Here is a tiny trained network, its code and every weight. The questions are about switching its units off for an input and a target symbol, where a switched-off unit gives its printed mean instead of its output.

import numpy as np


def w(rows, s, z=0):
    codes = np.array(rows[::2]) - 128.0
    scale = np.full(codes.shape[1], s)
    scale[-1] = z or s
    return codes * scale


def norm(h):
    return h / np.sqrt((h * h).mean(-1, keepdims=True) + 1e-5)


def softmax(a):
    e = np.exp(a - a.max(-1, keepdims=True))
    return e / e.sum(-1, keepdims=True)


def log_softmax(a):
    a = a - a.max(-1, keepdims=True)
    return a - np.log(np.exp(a).sum(-1, keepdims=True))


def net(x, mask):
    ids = ['ΓΘΣΦΨΩαβεζημξπτ'.index(c) for c in x.split()]
    T = len(ids)
    res = E[ids] + P[:T]
    u = 0
    for l in range(3):
        r = norm(res)
        for j in range(2):
            rows = slice(4 * j, 4 * j + 4)
            q, k, v = (r @ M[l][rows].T for M in (Q, K, V))
            z = softmax(np.where(np.tri(T) > 0, q @ k.T / 4**0.5, -1e9)) @ v
            o = O[l][rows]
            res = res + np.where(mask[u + j], z, o[:, -1]) @ o[:, :-1]
        u += 2
    return log_softmax(norm(res)[-1] @ U[:, :-1].T + U[:, -1])


Q, K, V, O = {}, {}, {}, {}
E = w([
[117,121,124,108],'Γ',
[115,120,123,108],'Θ',
[185,147,172,142],'Σ',
[144,158,118,151],'Φ',
[93,138,57,137],'Ψ',
[147,165,135,137],'Ω',
[123,136,135,109],'α',
[122,120,133,108],'β',
[118,131,126,110],'ε',
[94,89,92,255],'ζ',
[121,123,130,108],'η',
[147,175,146,119],'μ',
[170,19,132,142],'ξ',
[121,129,131,109],'π',
[155,143,167,108],'τ',
],0.0063)
P = w([
[146,201,136,78],'0',
[61,184,167,105],'1',
[170,153,84,46],'2',
[9,134,187,140],'3',
[185,81,42,37],'4',
[2,63,175,157],'5',
],0.0021)
Q[0] = w([
[120,141,59,204],'L0H0',
[40,160,131,148],'L0H0',
[43,125,230,186],'L0H0',
[132,26,135,232],'L0H0',
[238,158,56,60],'L0H1',
[81,76,53,188],'L0H1',
[140,232,143,202],'L0H1',
[251,101,240,240],'L0H1',
],0.017)
K[0] = w([
[105,103,73,166],'L0H0',
[76,162,136,143],'L0H0',
[80,142,200,166],'L0H0',
[83,35,111,157],'L0H0',
[224,146,69,93],'L0H1',
[114,75,89,178],'L0H1',
[132,203,158,169],'L0H1',
[214,110,250,176],'L0H1',
],0.022)
V[0] = w([
[180,149,188,104],'L0H0',
[139,69,183,109],'L0H0',
[84,106,12,171],'L0H0',
[177,2,189,101],'L0H0',
[147,75,163,135],'L0H1',
[133,165,100,220],'L0H1',
[150,169,225,29],'L0H1',
[76,165,53,48],'L0H1',
],0.0049)
O[0] = w([
[227,190,142,137,184],'L0H0',
[102,192,164,149,81],'L0H0',
[16,22,95,158,42],'L0H0',
[83,233,186,230,2],'L0H0',
[137,131,118,65,79],'L0H1',
[244,158,83,164,71],'L0H1',
[1,30,93,140,253],'L0H1',
[24,134,228,196,233],'L0H1',
],0.0042,0.0028)
Q[1] = w([
[127,231,102,215],'L1H0',
[170,220,134,35],'L1H0',
[201,99,116,178],'L1H0',
[148,101,254,178],'L1H0',
[79,207,153,71],'L1H1',
[74,99,124,162],'L1H1',
[156,105,109,9],'L1H1',
[146,74,104,75],'L1H1',
],0.021)
K[1] = w([
[151,233,88,207],'L1H0',
[205,210,134,38],'L1H0',
[209,88,133,198],'L1H0',
[106,130,252,177],'L1H0',
[61,198,109,56],'L1H1',
[51,118,79,161],'L1H1',
[202,95,89,24],'L1H1',
[177,77,90,91],'L1H1',
],0.021)
V[1] = w([
[190,107,236,107],'L1H0',
[103,251,33,3],'L1H0',
[148,108,173,140],'L1H0',
[61,115,24,188],'L1H0',
[147,116,164,199],'L1H1',
[130,103,160,204],'L1H1',
[127,132,113,81],'L1H1',
[165,163,146,179],'L1H1',
],0.0054)
O[1] = w([
[133,99,193,149,175],'L1H0',
[2,160,74,59,165],'L1H0',
[145,112,156,139,133],'L1H0',
[158,158,62,126,65],'L1H0',
[103,106,113,124,20],'L1H1',
[107,112,91,114,25],'L1H1',
[141,141,144,136,203],'L1H1',
[93,88,166,146,7],'L1H1',
],0.0071,0.0015)
Q[2] = w([
[122,169,168,70],'L2H0',
[195,151,167,90],'L2H0',
[182,72,194,120],'L2H0',
[112,174,123,216],'L2H0',
[55,222,169,249],'L2H1',
[83,241,181,41],'L2H1',
[106,75,166,104],'L2H1',
[3,84,41,227],'L2H1',
],0.015)
K[2] = w([
[66,162,153,128],'L2H0',
[141,168,147,47],'L2H0',
[102,75,127,50],'L2H0',
[183,115,165,163],'L2H0',
[22,130,216,234],'L2H1',
[43,192,155,50],'L2H1',
[127,85,157,68],'L2H1',
[53,4,52,215],'L2H1',
],0.016)
V[2] = w([
[104,213,93,106],'L2H0',
[144,62,117,66],'L2H0',
[162,99,168,133],'L2H0',
[147,139,90,167],'L2H0',
[128,71,182,94],'L2H1',
[123,197,70,219],'L2H1',
[157,3,130,163],'L2H1',
[156,99,52,156],'L2H1',
],0.0053)
O[2] = w([
[181,64,124,210,144],'L2H0',
[83,94,203,109,198],'L2H0',
[144,150,128,72,108],'L2H0',
[108,59,42,88,31],'L2H0',
[193,107,84,198,185],'L2H1',
[8,194,188,95,4],'L2H1',
[127,65,212,230,83],'L2H1',
[82,62,252,77,65],'L2H1',
],0.0034,0.0029)
U = w([
[88,204,83,187,135],'Γ',
[54,31,224,67,119],'Θ',
[198,142,44,169,101],'Σ',
[217,28,135,30,254],'Φ',
[75,184,249,99,187],'Ψ',
[79,91,134,173,127],'Ω',
[254,195,205,115,115],'α',
[126,210,177,159,85],'β',
[122,154,90,163,116],'ε',
[210,197,38,56,72],'ζ',
[175,77,251,206,64],'η',
[43,68,32,69,59],'μ',
[58,194,104,28,175],'ξ',
[53,76,143,191,159],'π',
[179,21,78,199,95],'τ',
],0.014,0.0026)

Each question gives the input, a string of symbols that net reads in full, and the target symbol t.
The units are the heads (4 rows each of Q, K, V and O). Each row of codes is followed by its name. A weight is (code - 128) times the scale printed after its matrix; where a second scale follows, it is the last column's (O and U).
mask holds one flag per head, layer by layer. A switched-off head (its flag False) gives its mean, the last column of its rows in O, instead of its output. The means were averaged over made-up inputs and are rounded, as every weight is.
A unit's drop is (log p(t) with every unit on - log p(t) with that unit switched off) / (log p(t) with every unit on - log p(t) with every unit switched off).
The circuit of an input: a set's keep is (log p(t) with only the set's units on - log p(t) with every unit switched off) / (log p(t) with every unit on - log p(t) with every unit switched off). Starting from all 6 units, units are removed one at a time, each time the one whose removal leaves the highest keep (on an exact tie, the one counted first), for as long as the keep stays at least 0.8.
units of the circuit, in order: the units of the circuit, biggest drop first
unit that matters most: the unit with the biggest drop
heads that matter: for each layer, one digit per head in row order, 1 if its drop is at least 0.15 and else 0, layers parted by /
input Φ Φ τ, target Ψ: units of the circuit, in order	[L0H0; L1H0]
input μ π Ψ Φ π, target η: units of the circuit, in order	[L0H1; L1H0]
input β Θ ε Ω ξ ε, target Φ: units of the circuit, in order	[L0H0; L0H1; L2H1; L1H0]
input Ω η Θ Θ β, target π: units of the circuit, in order	[L0H0]
input α Ψ ε, target ζ: heads that matter	11 / 01 / 01
input Φ Φ Φ Φ π Σ, target α: units of the circuit, in order	[L0H1; L0H0]
input ε Γ τ α α, target Ψ: units of the circuit, in order	[L0H0; L0H1]
input τ β Γ Θ Ω Θ, target π: heads that matter	10 / 01 / 00
input ζ μ Σ π, target α: heads that matter	10 / 01 / 01
input μ Φ ε Ψ Θ Θ, target η: heads that matter	01 / 10 / 00
input Ψ β Σ Θ Φ Γ, target π: heads that matter	10 / 11 / 00
input η ξ β α Θ, target Γ: units of the circuit, in order	[L0H0; L0H1; L2H1]
input β Ψ ε, target Γ: units of the circuit, in order	[L0H0; L2H1; L0H1; L1H0]
input Φ Ψ ζ π, target η: units of the circuit, in order	[L1H0]
input Θ β β, target π: heads that matter	11 / 00 / 00
input Φ Φ τ α β, target Ψ: heads that matter	10 / 10 / 00
input π Θ μ α, target π: heads that matter	01 / 00 / 01
input β Ψ Θ, target Γ: units of the circuit, in order	[L0H0; L2H1; L0H1]
input Φ Ω π, target Θ: heads that matter	11 / 00 / 00
input Φ ε β Θ, target τ: unit that matters most	L2H1
